T: [20 -7 20 -7 36]
R: [  9  19  -2  29 -36]
H: [-22  -1  -4   8  -6]
U: [ 44  -5 -38 -15  23]
L: [-24   8   4   5 -30]
D: [ 19   9 -24   3 -14]
G: [-43  -9  -1 -19   1]
A: [-32   0  30 -24 -20]
B: [-1 -1  2 -2 -1]
N: [ -6   9 -22  -1  -4]
P: [-55   5  13 -12  -9]
order: [  9  -6  -1 -22  -4] | N
[19  9] | D

X: [ -5   8 -11  -1   9  -3  10  -9 -24 -12 -14   2 -15   7   0  10  16  11
   4   5]
S: [-11   8  13   5  17  11 -18  -2   1   1 -15   6   1  -7  13 -10  25   4
   0   3]
V: [ 25 -11   6  11   3   1   5  -2   1  -7  14  13   4   8   0 -10 -15  17
   1 -18]
Q: [ 13   3  25   1  11  -7   5   6  -2  14 -11   1  -3 -16  -3  14  15 -20
   2  13]
J: [-13   4 -32  -3  -3   3   3 -12 -14 -21  -2  -1  -5  21   5  -8  -2  24
   0  -5]
[21  5 -8 -2 24] | J
[  6  -2  14 -11   1] | Q
order: [  3  -7 -15  17   6   4   8  11   1   0   5  14  13   1   1 -10 -18  25
 -11  -2] | V
[ 13   3  25   1  11  -7   5   6  -2  14 -11   1] | Q

M: [-11  12 -17  12   7  18 -11 -15  17  14  11   9  16   7  18  14 -17 -15
 -16  12 -17  15  12 -18 -16  17 -13  16 -17   9 -15  12 -15  14  17  11]
Y: [-1 -2 -2 -2 -2 -2 -2 -2 -2 -2 -2 -1 -2 -3 -2 -2 -2 -2 -2 -1 -2 -2 -2 -2
 -2 -1 -2 -2 -2 -1 -2 -2 -2 -1 -2 -1]
E: [ 14  14  12 -17  18  15  12  11  11   9 -16  17  17  12 -15   9 -12  16
  16  14  17  12 -17 -15 -13 -17  12   7 -15  18 -17 -18 -16 -11 -15   7]
C: [-17 -17  13  15 -15  15 -16 -17 -16  14  13 -15  16  16 -15 -15  15  15
 -15  15  16  10  16  11  15 -16  16 -17 -16 -16  16  14  16  16  15  14]
F: [-2 -2 -2 -2 -2 -1 -2 -2 -1 -2 -2 -2 -1 -2 -1 -2 -2 -2 -2 -2 -2 -2 -2 -2
 -2 -1 -2 -1 -2 -2 -2 -2 -2 -2 -1 -2]
K: [ 15  -9  27  -9  -3 -18  15  23 -16 -11  -7  -5 -15  -3 -18 -11  27 -16
 -15  16  15 -15  15 -17  25 -16  20 -15  30  -5  23  -9  23 -11 -16  -7]
W: [ 6 37 -3 37 34 36  7 -1 37 37 36 36 37 34 36 37 -3 -1 -2 37 -3 37 37 -3
 -2 37  1 37 -3 36 -1 37 -1 37 37 36]
order: [ 18  18  16  12  11 -17 -11 -15  12 -17  14  15   7  14 -16   9   7  14
  17  11 -18 -17  16 -15  17  12 -16  12 -13 -15   9 -11  17  12 -17 -15] | M
order: [-1 -2 -1 -2 -2 -2 -1 -2 -2 -2 -1 -2 -2 -2 -2 -2 -1 -2 -2 -2 -2 -2 -3 -2
 -1 -2 -2 -2 -2 -2 -2 -2 -2 -2 -2 -1] | Y
order: [ 14 -17 -16   7  17  11 -15  11 -15  17  12 -13 -15  17  12  14  14  16
 -17  12  12 -17 -18 -16  15   7 -11   9 -15  18  18  16 -17   9 -11  12] | M
order: [-2 -1 -2 -2 -2 -2 -2 -2 -1 -2 -1 -2 -2 -2 -2 -2 -2 -2 -2 -2 -2 -1 -2 -1
 -2 -2 -2 -1 -2 -2 -1 -2 -2 -2 -2 -2] | F
[-2 -2 -1 -2 -2 -2 -2] | Y

bifu: [ -8   5  -5 -10 -18  -6   8 -13  -7  -4  21  -7 -17  21   4]
rifez: [-12  -3  -1   8  -4   0  -2 -10 -11 -29   8  -8 -40   3   4]
mera: [-12  -3 -10   8  -4   0  -2 -10 -11 -29   8  -8 -40   3   4]
Lesad: [-12  -3  -1   8  -4 -10  -2 -10 -11 -29   8  -8 -40   3   4]
nasor: [ -5 -18 -10  -7   8 -13 -17  -8  -6   4  -8  -4   5  21  21]
goge: [ 21 -13  21  -7 -17   8  -4  -5 -10  -9  -6  -8   5 -18   4]
[-12  -3  -1   8  -4   0  -2 -10 -11 -29   8  -8 -40   3   4] | rifez
[-12  -3  -1   8  -4 -10  -2 -10 -11 -29   8  -8 -40   3   4] | Lesad
order: [ 21  21   5  -4  -8   4  -6  -8 -17 -13   8  -7 -10 -18  -5] | nasor
order: [ -7  -5 -17  -4  21 -13  -6   8   5 -10  21  -8   4 -18  -8] | nasor

peduz: [-38 -12   7  -8  41  -6  -4 -14  -6]
fol: [-38 -12   7  -8  41  -6  -4 -14   8]
pob: [-24 -11  -3  -8  28   1  18 -15  -7]
[-38 -12   7  -8  41  -6  -4 -14   8] | fol
[-24 -11  -3  -8  28   1  18] | pob
order: [-12   7 -14 -38  41  -4  -6  -6  -8] | peduz

Dimap: [ 16  11  22   3  13  39 -12 -12   2  53  35   6  14   3  39  23  19 -35
  39 -11  -9   2 -32  19 -11 -32 -13 -35   5   4  36   7 -49   3   4  19
  30  -6  26  17 -19 -20   8  13 -38  29  12  -5  35   0  51  -8]
rura: [  5  15  34   6   3  -6   2 -26  -6  43  17  33   7 -14  35  31  32 -35
   8 -19   6  16  -4  49  -4 -33  -3 -38 -21  -6  13  24 -29  -7  -6   2
  38  -5  36  18 -10 -20  15  28 -48  19  16  -9  46   7  36 -23]
zuk: [-19 -12 -32 -12  11 -11 -13   3 -20  26  19   6  -8 -49  39  35  35   0
  39  17   4   3  36  16   3  51  -9 -11 -32   2  22   5   7  29   5  39
  19  -6  -5  13   8  53  23  13  12 -35  14  19  30 -35   2 -38]
Tol: [ 12   8  32  -4  12   9 -25  -2   3  37  45  23  -1 -21  38  17  11 -47
  56   3  21  12 -28  28   5 -24  -4 -43 -15 -22  17  29 -22   2 -17 -16
  28  -3  37  35 -14 -30  15  34 -38  33  23  20  32   3  30  -3]
gunok: [  8   0  40  -3   2  -3 -25 -18  -2  48  27   5  15  -6  32  13  19 -27
  22   4  18  30 -41  18 -13 -24 -12 -43  -3  -6  11 -10 -16   4 -11  -4
  37 -29  38   4 -11 -24  13  46 -30  39  19 -18  33  33  48  -6]
vabo: [  5  15  34   6   3  -6   2 -26  -6  43  17  33   7 -14  35  31  32 -35
   8 -19   6  16  -4  49  -4 -33  -3 -38 -21  -6  13  24 -29  14  -6   2
  38  -5  36  18 -10 -20  15  28 -48  19  16  -9  46   7  36 -23]
order: [ -6  39  51   2   7 -35  30  35 -12 -49  -8   3 -20  29   4   0  36  17
 -32 -12  19   8  -9 -35 -11  39  26   2  53  35  22  -5  13 -19  16   4
   3 -32  39 -38 -13   6  11 -11  13  19   5   3  12  19  23  14] | Dimap
order: [-47 -43 -38 -30 -28 -25 -24 -22 -22 -21 -17 -16 -15 -14  -4  -4  -3  -3
  -2  -1   2   3   3   3   5   8   9  11  12  12  12  15  17  17  20  21
  23  23  28  28  29  30  32  32  33  34  35  37  37  38  45  56] | Tol

